Here is a tiny trained network, its code and every weight. The questions are about switching its units off for an input and a target symbol, where a switched-off unit gives its printed mean instead of its output.

import numpy as np


def w(rows, s, z=0):
    codes = np.array(rows[::2]) - 128.0
    scale = np.full(codes.shape[1], s)
    scale[-1] = z or s
    return codes * scale


def f(y):
    return np.maximum(y, 0)


def softmax(a):
    e = np.exp(a - a.max(-1, keepdims=True))
    return e / e.sum(-1, keepdims=True)


def log_softmax(a):
    a = a - a.max(-1, keepdims=True)
    return a - np.log(np.exp(a).sum(-1, keepdims=True))


def net(x, mask):
    ids = ['ΓΩδεθλ'.index(c) for c in x.split()]
    T = len(ids)
    res = E[ids] + P[:T]
    r = res
    for j in range(3):
        rows = slice(3 * j, 3 * j + 3)
        q, k, v = (r @ M[0][rows].T for M in (Q, K, V))
        z = softmax(np.where(np.tri(T) > 0, q @ k.T / 3**0.5, -1e9)) @ v
        o = O[0][rows]
        res = res + np.where(mask[j], z, o[:, -1]) @ o[:, :-1]
    y = f(res @ A[0][:, :-1].T + A[0][:, -1])
    res = res + np.where(mask[3:7], y, B[0][:, -1]) @ B[0][:, :-1]
    return log_softmax(res[-1] @ U[:, :-1].T + U[:, -1])


Q, K, V, O, A, B = {}, {}, {}, {}, {}, {}
E = w([
[247,187,161,125,185],'Γ',
[35,184,64,163,67],'Ω',
[118,200,84,108,128],'δ',
[199,116,131,196,159],'ε',
[70,152,51,172,166],'θ',
[74,176,154,166,70],'λ',
],0.015)
P = w([
[2,47,176,99,207],'0',
[114,106,177,175,135],'1',
[122,119,185,184,133],'2',
[140,128,191,181,143],'3',
[89,103,167,114,124],'4',
[125,110,202,114,149],'5',
],0.0084)
Q[0] = w([
[156,97,119,84,85],'head 1',
[153,155,145,157,138],'head 1',
[99,71,141,86,141],'head 1',
[61,222,123,152,91],'head 2',
[141,125,110,15,103],'head 2',
[170,20,126,66,103],'head 2',
[167,55,81,76,106],'head 3',
[101,250,159,157,194],'head 3',
[146,131,109,140,167],'head 3',
],0.023)
K[0] = w([
[137,115,137,139,85],'head 1',
[106,139,151,110,135],'head 1',
[161,153,99,140,101],'head 1',
[69,106,142,76,179],'head 2',
[155,177,49,122,149],'head 2',
[195,87,56,159,81],'head 2',
[168,116,86,138,118],'head 3',
[97,112,252,134,119],'head 3',
[140,106,133,180,144],'head 3',
],0.027)
V[0] = w([
[108,81,65,159,130],'head 1',
[116,196,69,6,133],'head 1',
[152,131,79,107,241],'head 1',
[111,156,92,78,167],'head 2',
[101,71,224,82,99],'head 2',
[131,243,130,67,128],'head 2',
[118,113,163,93,53],'head 3',
[141,128,147,197,33],'head 3',
[132,77,164,149,180],'head 3',
],0.015)
O[0] = w([
[53,73,102,57,143,110],'head 1',
[115,201,54,196,9,84],'head 1',
[162,166,196,69,36,253],'head 1',
[170,138,83,121,149,139],'head 2',
[94,197,193,92,149,161],'head 2',
[201,138,105,217,105,159],'head 2',
[162,110,203,154,153,84],'head 3',
[106,70,173,197,139,120],'head 3',
[172,112,87,112,147,215],'head 3',
],0.011,0.0055)
A[0] = w([
[140,157,166,75,224,106],'neuron 1',
[35,255,198,110,87,106],'neuron 2',
[148,207,36,71,216,139],'neuron 3',
[130,153,152,166,215,3],'neuron 4',
],0.0095,0.0044)
B[0] = w([
[156,69,29,179,126,224],'neuron 1',
[122,94,68,216,52,243],'neuron 2',
[111,150,251,173,114,250],'neuron 3',
[1,158,65,87,34,187],'neuron 4',
],0.0095,0.011)
U = w([
[176,171,111,159,66,164],'Γ',
[117,180,21,166,69,3],'Ω',
[109,173,179,109,25,129],'δ',
[117,82,150,49,14,78],'ε',
[32,254,152,173,175,215],'θ',
[97,124,150,199,126,216],'λ',
],0.0052,0.0032)

Each question gives the input, a string of symbols that net reads in full, and the target symbol t.
The units are the heads (3 rows each of Q, K, V and O) and the neurons (one row each of A and B). Each row of codes is followed by its name. A weight is (code - 128) times the scale printed after its matrix; where a second scale follows, it is the last column's (O, A, B and U).
mask holds one flag per unit, heads first, then neurons. A switched-off unit (its flag False) gives its mean, the last column of its rows in O or B, instead of its output. The means were averaged over made-up inputs and are rounded, as every weight is.
A unit's drop is (log p(t) with every unit on - log p(t) with that unit switched off) / (log p(t) with every unit on - log p(t) with every unit switched off).
The circuit of an input: a set's keep is (log p(t) with only the set's units on - log p(t) with every unit switched off) / (log p(t) with every unit on - log p(t) with every unit switched off). Starting from all 7 units, units are removed one at a time, each time the one whose removal leaves the highest keep (on an exact tie, the one counted first), for as long as the keep stays at least 0.8.
circuit, biggest first: the units of the circuit, biggest drop first
most important unit: the unit with the biggest drop
k most important neurons: the k neurons with the biggest drops, biggest first
heads that matter: for each layer, one digit per head in row order, 1 if its drop is at least 0.15 and else 0, layers parted by /
drop when u is switched off: that unit's drop, to one decimal
input Ω Γ λ ε, target θ: circuit, biggest first => head 1; neuron 2; neuron 1
input ε λ Γ Γ δ, target λ: circuit, biggest first => head 3
input δ Ω Ω, target Ω: circuit, biggest first => head 1; neuron 2
input θ λ δ, target ε: heads that matter => 110
input ε Γ ε, target ε: circuit, biggest first => head 2; head 1
input Ω λ λ, target θ: circuit, biggest first => head 1; neuron 1
input Γ Γ θ, target δ: circuit, biggest first => head 3; head 1; neuron 3
input λ δ Γ λ δ λ, target Ω: circuit, biggest first => neuron 2; neuron 3
input ε δ Γ Ω, target ε: circuit, biggest first => head 1; head 2
input λ λ δ Γ θ Γ, target Ω: circuit, biggest first => head 1; neuron 4; neuron 1
input λ ε ε Ω λ, target Ω: circuit, biggest first => neuron 3; neuron 2
input ε ε Ω Γ λ, target λ: circuit, biggest first => head 3; head 1
input Ω δ λ λ λ ε, target θ: 2 most important neurons => neuron 2; neuron 4
input θ Γ λ Ω, target ε: most important unit => head 1
input Ω λ Γ, target θ: 2 most important neurons => neuron 2; neuron 4
input θ Γ θ Γ ε, target ε: drop when neuron 3 is switched off => 0.1
input λ Γ Γ λ Γ, target Ω: drop when head 1 is switched off => 1.4
input θ Γ θ, target ε: drop when neuron 2 is switched off => 0.0
